Each row has a hidden stage along a path, written after it and counted from one end. A new block has a new path.
[ -97 -214  -35   22 -106   96   85  121  -90  -63  130   98  -59   42
  121   22  -13 -160   85 -180    7 -135 -124   84   48  137  -83  121
  144 -118  -50   37   78  116  -26  151   81  -31   -1   49  -65]  19
[ -79   22  -68  -69  -45   76  179  174  -60  -30 -193  -32 -160 -308
  -44  187   82  235  -42  266  -21   69 -140  142  -81    6  151 -217
  127   14  193   73  -87 -111  156   57  -14  -77 -154  131   48]  7
[ -29 -329  178   -4 -291  131   -1    9  -59    7   47  180 -165  112
 -119    3  -21 -176  -27 -268  253 -268 -164   -1  -89   61  -84   58
  270  -41  -63  -10  105  454  -23  190   23  194 -150  -31    3]  30
[ -92   -4 -158  110  140   11  192   75  -86  -53 -207   21  -97 -280
 -119  152  158  173 -162  297  -73   98 -104   58  -60   33  118 -166
  206  -21  368   93 -150 -103  191  -38   14  -16 -170  197  108]  11
[-101 -184  -99  -50   87   96  220  190 -105 -130   93   57 -234 -282
  223    3  -29 -132  118 -104   21  -71 -268  288    3   91   48   62
  195 -118   25   87  -15  -59   16  -76  170    3   75  156 -122]  16
[-133    2 -160   64  176  -23  182  -13  -94  -25 -162   15  -89 -157
 -135  106  140   77 -254  228  -44  141  -78   31  -89  -34  154  -99
  257  -39  332  125 -155    7  116  -81   68   56  -92  212   85]  8
[-320  303 -129   89   27  -32   16  -10   15    2  140 -391 -298 -105
  -49  -44  -39  442  -46   58 -373    7   43 -502 -100   13   40 -186
 -264 -159 -158  175  130 -182   63   84  202 -400  249 -220 -307]  9
[ 132 -150 -152  378  285  -18   91  -29 -298   -8 -161   13   18 -306
 -256  146   98 -253 -289 -124  -24  -68  209   40  176   73 -142  -39
  136 -106  368   56 -426 -295  244   78  153  115 -393 -149  378]  40
[ -93 -198   56   21 -219  112  129   16  -75  -38   47   42 -151   90
   47  -86   68  -75   59 -228  135 -224 -150  102  -71  106  -56   21
  319  -19  -79   67   96  227  -50   64  -89  123   -7   21  -91]  20
[  34  -90   46   43   44 -325  -80 -386 -118  123   52 -175   70  481
    2 -149  145 -102 -337  135 -186  423  299  224  402   14 -318 -331
 -198 -226 -121  201 -162  -11 -392  364  283 -155 -160 -225  -91]  37
[ -98    2 -165   58  141  -22  206  -22 -149  -19 -136  -70  -70  -97
  -75   67  165   54 -230  210  -21  156 -101   91  -75   -6  167  -87
  310  -54  264  164 -138  -36   54  -70   36   86  -23  180   23]  9
[ -86  -29  -85   23  -87   88  140  177  -90    2 -230   31  -29 -201
 -164  268   95  169  -96  237  -21   52  -73   20  -54   50  112 -144
  168    9  278   54  -95  -39  222  166  -65  -73 -234  133  178]  7
[ 341  272  200 -184 -276  304 -266  124  -97  -91  189    0  204  287
  418   76  151  148   72   91  -74 -416   48 -161 -332   58   24  279
  140  222 -250 -297  156  422 -307  -47 -167  393 -127 -112 -199]  33
[ 110  250 -198   98   16  104 -151  160 -230  -78  192   21  344  235
  352   83  431  122   97  322 -426 -361  152 -300 -228  155   67  290
   50   12   85 -100   14  195 -175 -177  -75   63  -68   64  -42]  7
[ -13  -44  229 -208  183  140  324  -63  -23  -77 -191 -110 -394 -332
  204  -93 -258 -214  -58 -561  273  106   63  721  117  -62  -93 -209
  438  191  -69   80 -364 -139  -60 -227   -5  315 -105  -42    1]  42
[-307  327  -77   92  -89   49   -5   44   15   36  117 -384 -298 -137
 -113    3  -60  467   14  -34 -298 -152   55 -601 -196    4   75 -161
 -219 -103 -185  126  147 -134  144  103  117 -368  218 -280 -252]  6
[-178  -68 -115   45   75   45  152   35  -60  -30 -177   84  -19  -20
 -161  180   24  -14 -266   65  -32  171  -26    2    3   18   53    6
  272  -11  296   87 -101  103  117   88    0   47 -141  223  155]  10
[-168 -160   -9  -64 -251   70  111   83 -184   55   76  -15  -61   94
    7  -10   48 -183  105 -243   98 -235  -50   64  -76   43   50   40
  274  -74 -119  123   -2  165   22  103   -1   17   47   -9  -12]  0
[-168  262  119  186 -177   22  -98 -140  129   85  181 -311 -287   -7
 -190  -85 -109  508   -6  -43  -80 -211   -6 -648 -232   -5  -21 -250
 -209 -103 -264   19  256   -5  111  208  157 -288  184 -413 -366]  26
[ 234 -107 -133  228   17 -182   23 -318 -330   89  -79 -212   -4  116
 -252  -86  279 -206 -539   23   11  108  212  113  202  -79 -162 -156
  -26 -177   30  168 -279 -247 -164  301  138  204 -284 -312  161]  37
[ -73 -275   64   14 -213  164  105  127  -37  -82   22  202 -208 -113
  -10    9   28  -72   87 -172  166 -317 -238   80 -113   92  -41   41
  264  -13   21  -19   92  270   76   60  -35  121 -130   85  -11]  22
[ 141  -39  118  -35   35   17   73 -129  -52   20  -56    4 -129  -76
  -50   27   20   20 -226  139  252   77 -170  179 -132  -89  107 -143
  266   -6   77   -4  -79  107  -45    6  149  258  -99    6  -88]  32
[  30  282 -203   78   53   95 -128   56 -153 -135  145   -9  238  267
  268   23  354  158 -102  268 -438 -236  141 -353 -215   92   29  293
   69   54   74  -80   53  240 -195 -173 -100  149  -39  100  -86]  12
[ 129  -74   75  101   28  -22   54 -203 -119   71  -74   -6  -13   74
 -187   32  100  -30 -312  144  264   70 -123   39 -140  -53  110 -101
  373  -44  164   37  -88  168   -9   56  103  291 -100   -6  -20]  31
[ 319  392   70 -228 -104  301  -60  136  -22 -117  222  -35  242  178
  668   42   84  119  146   56  -49 -253   13  130 -265    5   87  295
  152  223 -277 -287  110   53 -345 -134 -151  312   65  -15 -288]  20
[-214 -272  -79   17  180  -58  263 -151   55  -15 -109  360 -358 -303
 -155 -124   39 -352 -235 -396  155 -153   71  337   39 -233 -131  -73
  103  -20  195   46 -329   72   43 -158  171  141 -281  129  300]  2
[ 105 -299   39   28  -38  113   69  157 -275  -62   95   21 -213 -245
   45   33   30 -222   76 -124  163 -255 -259  169  -61  125   44   55
  262 -147    6   65  -56  104   39   -2  202  184  -76  -45  -45]  35
[  60  -43   86  -89 -125  152   17  187 -191  -82 -184 -130 -115 -197
  -92  241  -58  125 -128  143   11   64 -102   66  -18  105   53 -125
  231   53   97   37  -72   39  159  182  -21  131 -233   -5   30]  39
[   7 -187  -80   53   61   74  181  134 -126  -81  127   78 -151 -252
  184   -9   41 -129  136  -53   95 -169 -259  237  -38   91   48   41
  192 -144   39   44  -19  -83   33  -52  180   23   40   75 -113]  20
[ 109 -109   84  144 -120   57   45  -85  -33   80 -139  142  108   76
 -235  169   62   14 -219  116  268   -4  -72   -6  -90    3   26  -84
  304    9  217  -65  -41  141  114  246  -32  162 -250   15  128]  26
[  68 -136  126   65  -94   77  -24  -20  -36   22 -169  147  -30  -39
 -284  211  -13   39 -266  116  174   17  -71  -62  -66    1   -6  -97
  212   22  222  -65  -60  238  144  233   43  167 -337   17  150]  33
[  78  367    5 -230 -153  326 -140  301    3 -175  138   27  219  187
  530  180   73  241  145  122 -349 -238   98 -153 -214  108   19  323
   21  229 -148 -249  162  235 -219  -54 -208  104  -54  100 -156]  12
[-340  316  -74   62  -78  -30  -28  -24   16   55  171 -404 -292  -32
  -79  -65  -33  453    7   15 -341  -88   74 -573 -159   -9   53 -202
 -274 -151 -238  169  160  -97   59  105  184 -414  268 -281 -321]  5
[-243 -158    9 -120  -54  153  194  168  -27  -95  -25   79 -261 -124
  105   32  -58  -60   81 -227   12  -83 -151  173  -43   81   14   33
  279    9   25   92   10  204   15  -57  -11   21   -3  182  -30]  10
[-254 -462 -247   70   33 -316  177 -281 -154  -59  -37  242 -414    8
 -164 -392  534 -279 -325    1 -175 -135   34  327  148 -118 -239 -211
  -68 -219  150  300 -215  265 -260 -128  150   74 -320  162  174]  5
[ 371  431   53  -79  192  203 -169  148 -207  -83  144 -175  393  111
  523  222   19   74   39  204 -224  -32  198   -3 -109  116   78  229
  151  134  -44 -210 -136  -67 -184 -122   50  222  -33  -98 -158]  39
[ -18 -299   20   15  -95   78  135   51 -100  -40  129  126 -216 -117
   47  -51   -1 -205   55 -184  227 -214 -282  184  -61   45    8   52
  227 -142  -46   46   52  133   -8   55  165  111   12   26 -100]  24
[ 102  249 -176   28  -30  135 -174  251 -165 -125  180   32  355  217
  414  160  329  189  131  378 -497 -246  131 -255 -122  203   -2  265
  -71   21   44 -138   76  138 -172  -31  -73  -50 -107   87  -73]  11
[-330  334  -59   51 -127  -14  -16  -33   -3   67  165 -448 -319  -45
  -98  -90  -15  478   18    0 -293 -143   52 -583 -215  -24   91 -221
 -222 -130 -271  180  170  -96   73   82  144 -372  291 -307 -342]  4
[ 395  299   86 -125 -135  186 -159   17  -57  -24  224    8  316  284
  467   65  156   86   16  202    0 -215   35   20 -237  -26   61  224
   56  114 -214 -279   97  117 -339   27  -32  282  -36 -100 -222]  26
[ 292  133   53   45 -301  175 -328   57 -193  -91  222   87  234  366
  217   -3  428  160    6  277 -203 -587   34 -414 -369  113  -12  280
   78   94  -97 -228  196  551 -255  -44 -156  347 -211  -85 -125]  31
[ -53   27  -94   40  120   44  189   42  -28  -74 -171   34  -74 -202
   -7  117   90  142 -152  211  -25  121  -95  153  -42   18   76 -125
  230   34  269   40 -118  -83  105  -36  -17   47 -139  190   40]  14
[  69 -249  -21    7   -1  114   82  206 -376 -113   85 -118 -213 -249
  114   14   49 -221   88 -139   27 -224 -198  187  -11  183   38   71
  297 -135  -18  141  -97   34   35  -60  155  186  -31  -50  -71]  39
[-300  316 -112   76  -46    8    5   15  -10   12  142 -420 -303 -101
  -56  -42  -24  451  -20   23 -345  -71   37 -535 -151   12   63 -164
 -240 -136 -202  165  153 -159   67   89  152 -363  255 -255 -306]  8
[ 154 -372 -222  291   41 -197    2 -323 -317  -23  -74  137 -179   -1
 -405 -178  430 -373 -648  -25   -4 -165  116   31  124 -135 -235  -11
  -41 -201  204  126 -273   80 -128  143  173  375 -480 -134  329]  35
[ 549  259   53  -46 -110  178 -120  -32 -268  -24  277 -109  262  232
  531  -92  383  -14   64  172   81 -439  -30  104 -360    0  150  254
  246   89 -239 -204   21  106 -433 -212  -67  516   20 -179 -266]  30
[ 109  -69  101   -3    3   30   55 -118 -137   23  -82  -62  -91    6
 -128   55   19  -28 -279   86  229   95 -141   97 -111  -39  107  -92
  357  -15   94   53  -81  157  -16   55  100  296  -89   -8  -49]  34
[ -41 -304  178   -3 -276  147  -61   71 -134  -11   50   99 -111  157
  -99   61  -57 -183  -15 -281  128 -224  -80  -68  -20  142 -121   93
  249  -48  -74   15   81  453  -13  228   27  150 -161  -66   20]  34
[ -17 -189  105  -20  -78  207   46  233 -233 -132  -51  -14 -202 -217
   28   98  -24  -70   93 -166   26 -253 -128   75  -71  201   -8   28
  376   39   66   49  -70  233  135  -63  -25  200 -166   22   17]  39
[  48 -207  133   94 -201  132   24   38  -42   13   71  185  -37   43
    8   23   57  -77  110 -152  207 -329 -125   18 -119  101  -60   32
  247  -22    1  -74   64  271   18  105   -7  110 -141  -35   -7]  26
[-139 -207 -215  240  274  -40  179  -50  -23  -15 -113  332 -123 -270
 -198   63  102 -278 -264 -222  -51 -103  167   76  123  -86 -164   30
  -20  -97  370   16 -328  -75  128  -12  178  -15 -356   94  412]  7

Each row has a hidden stage along a path, written after it and counted from one end. A new block has a new path.
[-168  -16 -359  436 -232  225  132  -82 -639   18 -178 -161 -213  266
  -14  254   73 -108  -22 -489  -20  -11 -200  108  224  -10  366 -183
 -116 -141   44 -329  129 -133  240  172 -195 -357   88  441 -142]  25
[-242  186 -124  180 -144  168  155  217 -559  -98 -240   81   29  400
  273  197  150  149 -292 -193 -225  148  214 -163  209 -124  101   56
  -79 -120  111 -205  231 -115   52  156  -78   -3   34  269  188]  46
[ 152   27  -99 -200  138  -13  211  724 -335  -84  212  -21 -100  630
   15 -116 -284  -20 -193  111 -196  115   19  120  112 -325   22  203
 -203   72 -245  -31  257  220  -31 -206  -50 -209  338   25  400]  43
[  51    6 -291  124 -137   34   11 -483  -68  172  152 -111  -90 -582
  -86  181  192  231  270  -10    9  446  -81  495 -111   69 -254   18
 -109   26 -288 -300 -100 -129   80  130 -221   24   41   53  -97]  11
[  71    7  356  -83  211  128 -211  274   82 -131   47   36  437   78
  188   11 -243  282  -82  427 -332  142    5  -21  -87   22 -136  257
 -180  -87  -67  202  -79  -42  -42 -298  -79 -275 -129  165  174]  2
[ 268   37   51 -158  101   36    5  365   74   54  118  -32  -79  108
  -48  -55 -201 -166  -29   81  -39  156 -194  147   24 -124 -208  106
 -187   24 -239   77   69  113   -5 -192 -208 -222   31  -28  187]  37
[-113   87 -213   50 -124  -36   93 -303  124   85   43   72  -12 -552
    7   12  238  163  -11   68   86  240   -7  261 -212  -57 -288  -51
   33   17 -280 -136   14 -103   -4  162 -183   96  -29  -61   58]  2
[ -81   22 -164  109 -166   38  205   37 -260   39 -136  -93 -186   53
   31  137  137 -126 -129 -345  282   34 -158   68  230  131  102 -228
  -66  104 -137 -210  213  -36   77  233 -260 -156   -1  221  -22]  39
[ 115  -69   59 -107  -89   84  131 -237 -485 -121  211  -93 -394  140
 -234  190 -494  -87   40    2  -33  -99 -275  607   55 -135  299  -33
   10  382  -93  -20  128   19  102 -104 -312 -219  -27 -124 -111]  27
[-101  236  -34   82  -59  -88 -126 -207  255   45   33  260    9 -215
  205 -201  263   78 -100   87  -85  208  -24  234 -108  -58 -390  136
  -12 -162 -157  124  148 -221  -47  166  -89   50 -212 -184  -66]  20
[  12  197  444 -144 -145   -7 -223 -344  236  184 -161  240   65 -340
  161    1  105   60  -97  114   58   44  -77  -69 -147  181 -340  -16
   16   54  245  239    0 -143 -104  123 -179  112 -546 -222  -73]  32
[  76  156   40 -191    4 -126  -74   -5  -78  132   97  115  123   75
  231  -76  231  219  -84   95 -130  438  101   48  -36   64 -303  133
 -158  -18  -43  -87  196   66 -137   32   23    2  -47  -35  128]  37
[-329  -60  -43  348  -57   72 -107  -19 -404 -131 -225   96   17  479
   13  -24  -74  -33 -121  -76  -84 -187 -125  -26  169  -10  235  -91
  -40 -215   39  152  147 -284  177  131 -136 -309 -130  367 -144]  29
[ 180 -206  -20 -123 -214  -18   37 -305  -18  299  137  -62 -294 -468
 -220   52  -10  197  305  -58  298  218 -132  485   33  354 -133   -2
 -107  283 -294  -92  -58   21   31  171 -322  148  -22   75 -129]  43
[ -54 -151  136  208 -169  327  -26  256 -375  -10 -222  -39  -97   87
   -6   68 -338   -3  -53   80   -7 -157  -35  -24  183  171   87   49
  -44  -17  -21  337   26 -153  165  135 -327  -13 -151  206   80]  45
[ 326   -1  235 -528   -2 -410  -43 -325  515  304  143   -7  -40 -644
  -20 -183   98  -60  -50  405  368  183  -86  239 -307  151 -702 -125
  -58  373   92  149   77  132 -253  209 -167  200 -362 -733  186]  41
[ 125   10   50  -77  -73 -125 -135 -260  -30  198  -26 -151  294 -373
  271  -78  148   79 -139  398 -123  197   88  -49 -325  115 -486  -58
 -141  -74  414  129   61   33  -85  231   -5  -70 -303 -390  249]  16
[-255  315  482 -285  -39  -83  148 -249  287 -238  -22  314  268 -191
  296  146  138  341 -332  -17   43  -69   10  114  -46   68   41  -36
   87  287 -129  -75   93 -101 -127  -54 -218  -93 -322  148  -98]  4
[-157  -60   39  288   11  -33 -326    6  180  226  -88  175  -85 -115
 -202 -226  -63  125  173  366  173  -68 -148   46  -88   -9 -341   94
  -30 -125  -30  327 -155 -450   19  229  -85  194 -191 -203  -63]  13
[ -24  -57 -179  405  117  311 -198  408 -336   66 -213 -145  176  179
 -110  159 -230    4   47  298 -323  122  -33 -280  -90 -333 -157  113
 -204 -379  161   33 -225 -222  146 -117  -52 -180   73  135  338]  3
[ 197   48  189 -250  -95  -40  166  463  153  217  -30  -65  112   15
  278  -95  165   39 -227 -180  194   25  -44 -177   77  298 -111  -26
 -241   93   16  -77  150  265 -114   63 -118 -201  -35  162  221]  45
[ 287  -87  434 -327   53   96   59  -71  -42 -127   63 -327  356 -335
  196  277 -328   65 -191  303  -66   -5 -121  115 -150  233    0 -107
 -137  325  181   34  -17  231  -53 -193 -267 -428 -275  -54  204]  2
[  43  186  349 -183 -180  -82 -125 -259  633  365   30  270  -80 -884
  -21 -208   89  153   26  370  336  -14 -103   93 -387  110 -630   24
  118  198  -51  345 -147 -176 -169  230 -212  432 -428 -578   45]  8
[ 148    0 -211 -161 -156 -102  290  171 -170  165  176  -58 -563 -159
 -191 -141 -193 -195 -108  130  352  -25 -105  382  -47 -189 -209  -63
   67  408 -177   49  264   75  -74  274 -216  280  100 -644  269]  46
[  67  -95   73  -58  114   54 -146  108 -299    9   88  -74  370   97
   18    6 -282  297   24  573 -503  181  157  -22 -291 -211 -227  206
 -209 -172  157  155 -150   22   41 -201   -2 -183   12   37  363]  9
[ 120   71  223 -195   80   46  -38   41  -71 -174  111  -14  461   88
  354   15 -107  213 -187  263 -568  192  122  113 -150  -51 -141  222
 -230 -161   52  108   51  143   19 -259  -99 -427 -122  205  206]  17
[ 112  248  282 -365 -151  -65  -59 -312  443  216  173  429 -246 -595
  -33 -109   79  240   97  176   81  326   26  415 -174    7 -542  255
   82  239 -367  175   -5  -79 -151   39 -275  504 -264 -350  -29]  40
[ 102  -47  131  -20  110   63 -168  143   60   37  131   26  181  -20
  -31  -67 -229  217  112  368 -270  135  -46  172 -137  -82 -229  249
 -195 -113 -133  178 -155  -75   41 -190 -121 -168  -26   85  123]  12
[ -90  -13  363 -140 -159   17  -94 -262  -25   81  140  221   55 -250
   37  -82 -141  500   90  302  -50    0   48  290 -142  228  -69  183
   20  189 -122  250  -64 -123  -29   51 -166  148 -209   33  -99]  12
[ -69   93  370  134   97  180 -271  277 -204 -187 -232   36  539  549
  490   10  -43   70 -308   58 -455    0  -12 -334  133  168   89  123
 -246 -373  291  239  140  -76   53 -154  -22 -587 -308  457   28]  27
[ -82  -25   58    1 -345   15  150 -151 -331  204   63  104 -506  -22
 -169  -95 -195   26  -17 -101  299 -324 -196  306  -30   51  209 -105
  119  343   45   98  150  -55   20  268 -199  131  -91 -236 -116]  23
[-102  137 -253  287  -47  179  -77 -119 -263  -48 -137   82 -258  -84
  -79  179  -10  -91   23   65  -85  343  -14  231  129 -236 -285   90
   19 -100 -212   11   86 -358  105  172 -266  222  -83 -140   34]  41
[  12 -136  -45   35   31  107   95 -207 -268 -211  134 -183   61  -77
 -122  258 -301  115   92  108 -189   64 -135  480    9  -69  132    1
 -128   96 -247  -94  -81  -61  189 -153 -331 -379   38  299  -31]  11
[-133   -9 -205  150  179   41 -107  225 -147  -87  217  202  -25  258
 -262 -136 -295  263  171  433 -375  190   22  327 -124 -504 -171  354
  -90 -195 -441  127 -117 -243  103 -218  -63   -2  262   86  157]  8
[-182  268 -296   54 -321   17  160 -421 -167  234  -27  338 -581 -325
 -268  120  215   54  100 -216  142  254    2  328  -78 -346 -242  -10
  164  126 -237 -236   46 -231   28  256 -250  525    1 -221  -40]  37
[ -12  114 -189  147  -65   50 -177 -481   42  209   82   61    3 -632
  -56  148  231  341  260  222  -85  565   25  326 -217  -34 -469  143
  -52  -63 -195 -189 -161 -267  -14  114 -116  262  -71 -141  -23]  5
[ 194 -229 -139  131  203  147 -209    2 -450 -110   51 -245  104  329
 -197  201 -394  -83  195  228 -452  284 -154  268   43 -191  -16  116
 -302 -222  -42    5  -92  -39  215 -297 -190 -493   61  288   86]  33
[ 233   -6   99 -210 -245    8  100  170  220  519  192    9 -194 -580
 -140 -219  -56  161  124  177  293  -30 -125   64 -356   98 -333   26
  -53  209  -95  110 -147  171  -96   95 -137  204   15 -289  237]  8
[ 165  326  103 -234  -43  -60  203  126   30   -6   85  -51  -68   17
  353   82  222 -153 -334 -298  211  230 -199  118  166  141  -62 -116
  -94  265 -131 -250  401  169 -152   47 -156 -249 -102 -125   31]  35
[ -81  270  -81 -132 -482  -54  360 -377  -62  324   77  238 -575 -359
  -74   26  266   49  -56 -508  356  -93 -154  340 -105  -49   71 -161
  137  356  -59 -325  155   48  -50  284 -222  237  -43 -179 -147]  24
[-286  -13  349  231 -191  166 -147   69   48  169 -302  192  -18 -211
  -72  -69 -159  138  -66  225  304 -408 -123 -265  -81  163  -49  -93
  120   49  149  413 -141 -370   25  263 -205  190 -365  -50  -16]  5
[ 294   84  215  -77 -111  219 -133  224   -6  322    2  -12  -75 -163
  100   80    8  114  112  -67   44  334 -110  -10   91  288 -227  180
 -200   44  -69   -8  -27   49  -57  -27 -176   50 -105   68   56]  39
[-301  112  370   96    4   74 -130  113  -43  -79 -207  173  464  193
  314   50  103  406 -205   94 -111  -61   63 -301   42  207   74   43
  -99 -115  114   70  -16 -212  -23   10  -34 -204 -230  432  -14]  6
[ 169  -96   57 -113 -263  -91   71 -168  -22  350  104  -85 -330 -311
 -113 -154  -81  -87   29  -15  357 -187 -268  258 -157  192  -70 -168
  -25  282  125   88   83   94  -35  248 -181  -19 -157 -340  -27]  23
[-231   70   62  348  126  178 -184  186 -415 -307 -121  113  -62  700
   33   69 -281  -90 -132   -6 -189  -72 -217  122  332 -144  270   93
  -48 -134  -99  163  204 -371  137  -62 -148 -336 -105  228 -178]  29
[  63  -76  140  379   72  251 -345  378  -65  174 -275 -150  182  150
   25   49 -171  -61   47  188  -72  -64 -200 -317   60   78 -156   65
 -262 -308  321  208 -196 -279   98   25  -92 -259 -211  101   94]  15
[ -33    8  326  -16  -91  -23 -134  316  -31  316 -132   78    4   54
  -24 -200 -187   95 -124  387  188 -325  -55 -353 -207   -1 -204  -23
  -30   91  448  338  -66 -121 -114  194   20  147 -241 -403  255]  12
[ -61  114   43   12  -44  -80 -174 -337  199  141    0  210    4 -369
  -52  -75   53  151   56  345 -117  140   26  192 -283 -198 -483  118
   -6  -78   55  160 -114 -259  -24  118 -122  208 -254 -327   53]  15
[  68   31  525  -72 -208   84 -274 -134  366  424 -107  231   61 -396
   24  -62   46  345  173   63  115  -88 -104  -80 -152  355 -235  141
 -116   20  226  202 -291 -152  -65   68 -155  145 -407   58 -141]  17
[-440 -163 -642  907  -33  326 -137  381 -717  -71 -292   23 -213  671
 -286  -50 -212 -118  105   -6 -299 -126  -78  -38  197 -466  179   98
  -96 -629 -129  134  -33 -535  404  164  -98 -174  275  447   40]  18
[ 126   -1 -145 -260 -158 -156  302 -105 -121  155  282   18 -500  -52
 -282  -54 -111 -100   43 -186  290  -14 -263  517  -45 -135   62 -128
   -5  391 -319 -189  172  177   -7   26 -246  -57  153 -144  -14]  33
[  71  -51   70  167   25   73 -177  338 -147   76 -204 -151   75  171
  132 -136 -133 -311 -214  214  100  -62 -185 -259   56  123 -208 -120
 -118 -139  181  364  185  -78   21  172 -120 -245 -244 -161  190]  35
[ 137  -25   22 -133  -99 -105    2 -198  194  199  213    8  -87 -429
  -53 -135   -6  137  107  179  100  106 -120  395 -201   81 -290   52
  -81  134 -176   65  -23    8  -30   86 -183    7  -83 -195    7]  15
[-206  148   33   34    0 -125   86  156 -385 -113 -127   57   28  643
  182  -28   16 -112 -401  -92  -38 -206  -84 -154   80 -193  201 -166
  -57   13  325  -66  329  -47  -32   98   34 -340  -95  -27   83]  27
[  74 -177 -202  314  144  213 -238  451 -538    3  -86 -190  151  541
    9    7 -217  -34   61  191 -351  284  -35 -109  164  -42  -56  161
 -310 -385  -33  116   50  -80  165  -93  -43 -353  134  346  207]  37
